Here is a tiny trained network, its code and every weight. The questions are about switching its units off for an input and a target symbol, where a switched-off unit gives its printed mean instead of its output.

import numpy as np


def w(rows, s, z=0):
    codes = np.array(rows[::2]) - 128.0
    scale = np.full(codes.shape[1], s)
    scale[-1] = z or s
    return codes * scale


def f(y):
    return np.maximum(y, 0)


def softmax(a):
    e = np.exp(a - a.max(-1, keepdims=True))
    return e / e.sum(-1, keepdims=True)


def log_softmax(a):
    a = a - a.max(-1, keepdims=True)
    return a - np.log(np.exp(a).sum(-1, keepdims=True))


def net(x, mask):
    ids = ['βγεζθλμξπστφψω'.index(c) for c in x.split()]
    T = len(ids)
    res = E[ids] + P[:T]
    r = res
    for j in range(2):
        rows = slice(2 * j, 2 * j + 2)
        q, k, v = (r @ M[0][rows].T for M in (Q, K, V))
        z = softmax(np.where(np.tri(T) > 0, q @ k.T / 2**0.5, -1e9)) @ v
        o = O[0][rows]
        res = res + np.where(mask[j], z, o[:, -1]) @ o[:, :-1]
    y = f(res @ A[0][:, :-1].T + A[0][:, -1])
    res = res + np.where(mask[2:26], y, B[0][:, -1]) @ B[0][:, :-1]
    return log_softmax(res[-1] @ U[:, :-1].T + U[:, -1])


Q, K, V, O, A, B = {}, {}, {}, {}, {}, {}
E = w([
[84,129,153],'β',
[189,115,83],'γ',
[1,111,145],'ε',
[156,108,121],'ζ',
[157,111,122],'θ',
[156,110,122],'λ',
[111,221,89],'μ',
[143,113,154],'ξ',
[180,131,135],'π',
[156,109,124],'σ',
[26,185,86],'τ',
[188,90,231],'φ',
[95,85,200],'ψ',
[43,71,217],'ω',
],0.019)
P = w([
[129,248,221],'0',
[134,122,80],'1',
[137,113,81],'2',
[143,111,80],'3',
[144,109,81],'4',
[146,103,79],'5',
[148,105,82],'6',
[149,102,82],'7',
[152,102,80],'8',
[157,99,81],'9',
[159,102,79],'10',
[161,103,82],'11',
[162,100,80],'12',
],0.012)
Q[0] = w([
[171,7,64],'h1',
[161,131,2],'h1',
[91,189,77],'h2',
[240,149,125],'h2',
],0.013)
K[0] = w([
[135,173,210],'h1',
[129,249,132],'h1',
[130,98,42],'h2',
[224,178,126],'h2',
],0.019)
V[0] = w([
[155,157,43],'h1',
[8,214,162],'h1',
[193,140,151],'h2',
[76,64,69],'h2',
],0.015)
O[0] = w([
[55,218,11,134],'h1',
[154,206,219,254],'h1',
[147,156,84,167],'h2',
[82,172,235,76],'h2',
],0.012,0.014)
A[0] = w([
[107,160,84,55],'n1',
[180,41,138,124],'n2',
[103,213,184,134],'n3',
[102,187,123,114],'n4',
[47,135,183,112],'n5',
[135,28,169,111],'n6',
[115,73,217,55],'n7',
[104,216,106,139],'n8',
[110,22,236,39],'n9',
[103,188,119,99],'n10',
[174,131,1,145],'n11',
[200,185,192,152],'n12',
[105,98,56,50],'n13',
[212,67,252,154],'n14',
[144,39,48,176],'n15',
[62,191,88,119],'n16',
[106,192,117,121],'n17',
[152,135,215,254],'n18',
[117,219,139,153],'n19',
[120,111,98,179],'n20',
[38,66,95,63],'n21',
[78,250,117,93],'n22',
[69,156,78,172],'n23',
[141,106,84,139],'n24',
],0.0087,0.011)
B[0] = w([
[146,2,142,145],'n1',
[191,129,149,175],'n2',
[114,170,87,234],'n3',
[174,100,131,171],'n4',
[103,80,127,160],'n5',
[140,110,54,154],'n6',
[206,206,178,155],'n7',
[143,94,96,200],'n8',
[165,234,151,160],'n9',
[167,125,123,167],'n10',
[102,160,163,254],'n11',
[93,96,123,249],'n12',
[113,68,114,160],'n13',
[89,103,120,232],'n14',
[98,171,148,226],'n15',
[123,112,210,171],'n16',
[145,113,115,175],'n17',
[66,62,119,240],'n18',
[112,134,63,219],'n19',
[132,175,160,165],'n20',
[164,140,241,134],'n21',
[185,100,125,216],'n22',
[65,134,139,173],'n23',
[137,168,135,173],'n24',
],0.009,0.021)
U = w([
[97,113,147,197],'β',
[80,242,97,163],'γ',
[74,161,179,25],'ε',
[154,141,141,180],'ζ',
[159,141,141,225],'θ',
[151,140,135,163],'λ',
[168,128,8,96],'μ',
[145,38,126,147],'ξ',
[232,254,153,48],'π',
[152,135,140,207],'σ',
[52,71,56,110],'τ',
[253,106,128,49],'φ',
[173,119,179,172],'ψ',
[174,180,212,2],'ω',
],0.0089,0.0062)

Each question gives the input, a string of symbols that net reads in full, and the target symbol t.
The units are the heads (2 rows each of Q, K, V and O) and the neurons (one row each of A and B). Each row of codes is followed by its name. A weight is (code - 128) times the scale printed after its matrix; where a second scale follows, it is the last column's (O, A, B and U).
mask holds one flag per unit, heads first, then neurons. A switched-off unit (its flag False) gives its mean, the last column of its rows in O or B, instead of its output. The means were averaged over made-up inputs and are rounded, as every weight is.
A unit's drop is (log p(t) with every unit on - log p(t) with that unit switched off) / (log p(t) with every unit on - log p(t) with every unit switched off).
The circuit of an input: a set's keep is (log p(t) with only the set's units on - log p(t) with every unit switched off) / (log p(t) with every unit on - log p(t) with every unit switched off). Starting from the 12 units with the biggest drops (on a tie, the unit counted first), units are removed one at a time, each time the one whose removal leaves the highest keep (on an exact tie, the one counted first), for as long as the keep stays at least 0.8.
units of the circuit, in order: the units of the circuit, biggest drop first
top k neurons: the k neurons with the biggest drops, biggest first
which heads matter: for each layer, one digit per head in row order, 1 if its drop is at least 0.15 and else 0, layers parted by /
drop of u: that unit's drop, to one decimal
input ω π β γ π γ π γ τ θ, target ω: top 3 neurons -> (n9 n7 n18)
input γ ξ ζ μ ω, target ω: units of the circuit, in order -> (n9 h1)
input ε π π, target ε: units of the circuit, in order -> (h1 n18 n14 n22)
input ω γ β π λ, target ω: units of the circuit, in order -> (h1 n9 n18)
input π γ γ γ ξ ε γ γ γ γ γ μ π, target π: units of the circuit, in order -> (h2 n18 n14 n11)
input γ γ ε ε, target ε: units of the circuit, in order -> (h2)
input π θ γ γ μ μ γ φ ξ ζ, target π: units of the circuit, in order -> (h2 n18 n12 n14)
input φ γ γ γ γ γ π γ θ, target φ: units of the circuit, in order -> (h1 n2)
input μ β τ π π π π λ γ γ, target μ: which heads matter -> 10
input π γ γ φ π τ τ ξ, target π: top 3 neurons -> (n18 n12 n14)
input μ γ ψ π γ γ γ λ τ γ φ β ω, target ω: units of the circuit, in order -> (n9 h1 h2)
input μ φ γ γ ξ π ξ φ γ π π γ σ, target μ: top 2 neurons -> (n11 n19)
input ε γ π μ γ ξ, target ε: top 3 neurons -> (n18 n14 n12)
input ψ μ τ γ π, target ψ: units of the circuit, in order -> (h1)
input φ γ γ φ φ π γ τ π γ, target φ: units of the circuit, in order -> (h1 n2)
input τ γ θ π β μ β γ ε ξ θ, target τ: top 2 neurons -> (n18 n12)
input π π γ γ π γ γ γ π ζ γ θ, target π: top 3 neurons -> (n18 n12 n14)
input ε π γ γ τ γ γ γ γ, target ε: top 3 neurons -> (n18 n14 n12)
input μ ξ γ γ φ σ ε, target ε: which heads matter -> 00
input ξ ξ π μ γ ξ, target ξ: which heads matter -> 10
input ω γ γ π γ φ γ, target ω: top 2 neurons -> (n9 n7)
input θ γ τ π β φ γ π γ γ β μ, target μ: which heads matter -> 10
input γ γ γ, target γ: top 4 neurons -> (n11 n15 n18 n22)
input θ γ π γ γ γ ξ μ γ ψ ζ γ φ, target φ: top 3 neurons -> (n2 n18 n6)
input ω μ θ τ γ γ β π φ, target φ: top 2 neurons -> (n2 n6)
input γ π τ ξ γ ε ε γ γ γ ζ θ, target γ: drop of n18 -> 0.2
input γ γ π π ω γ γ λ ε τ, target τ: drop of n19 -> 0.2
input π β ψ β γ π γ λ ε γ, target π: drop of n18 -> 0.3
input μ γ ε π ζ, target μ: drop of h1 -> 1.3
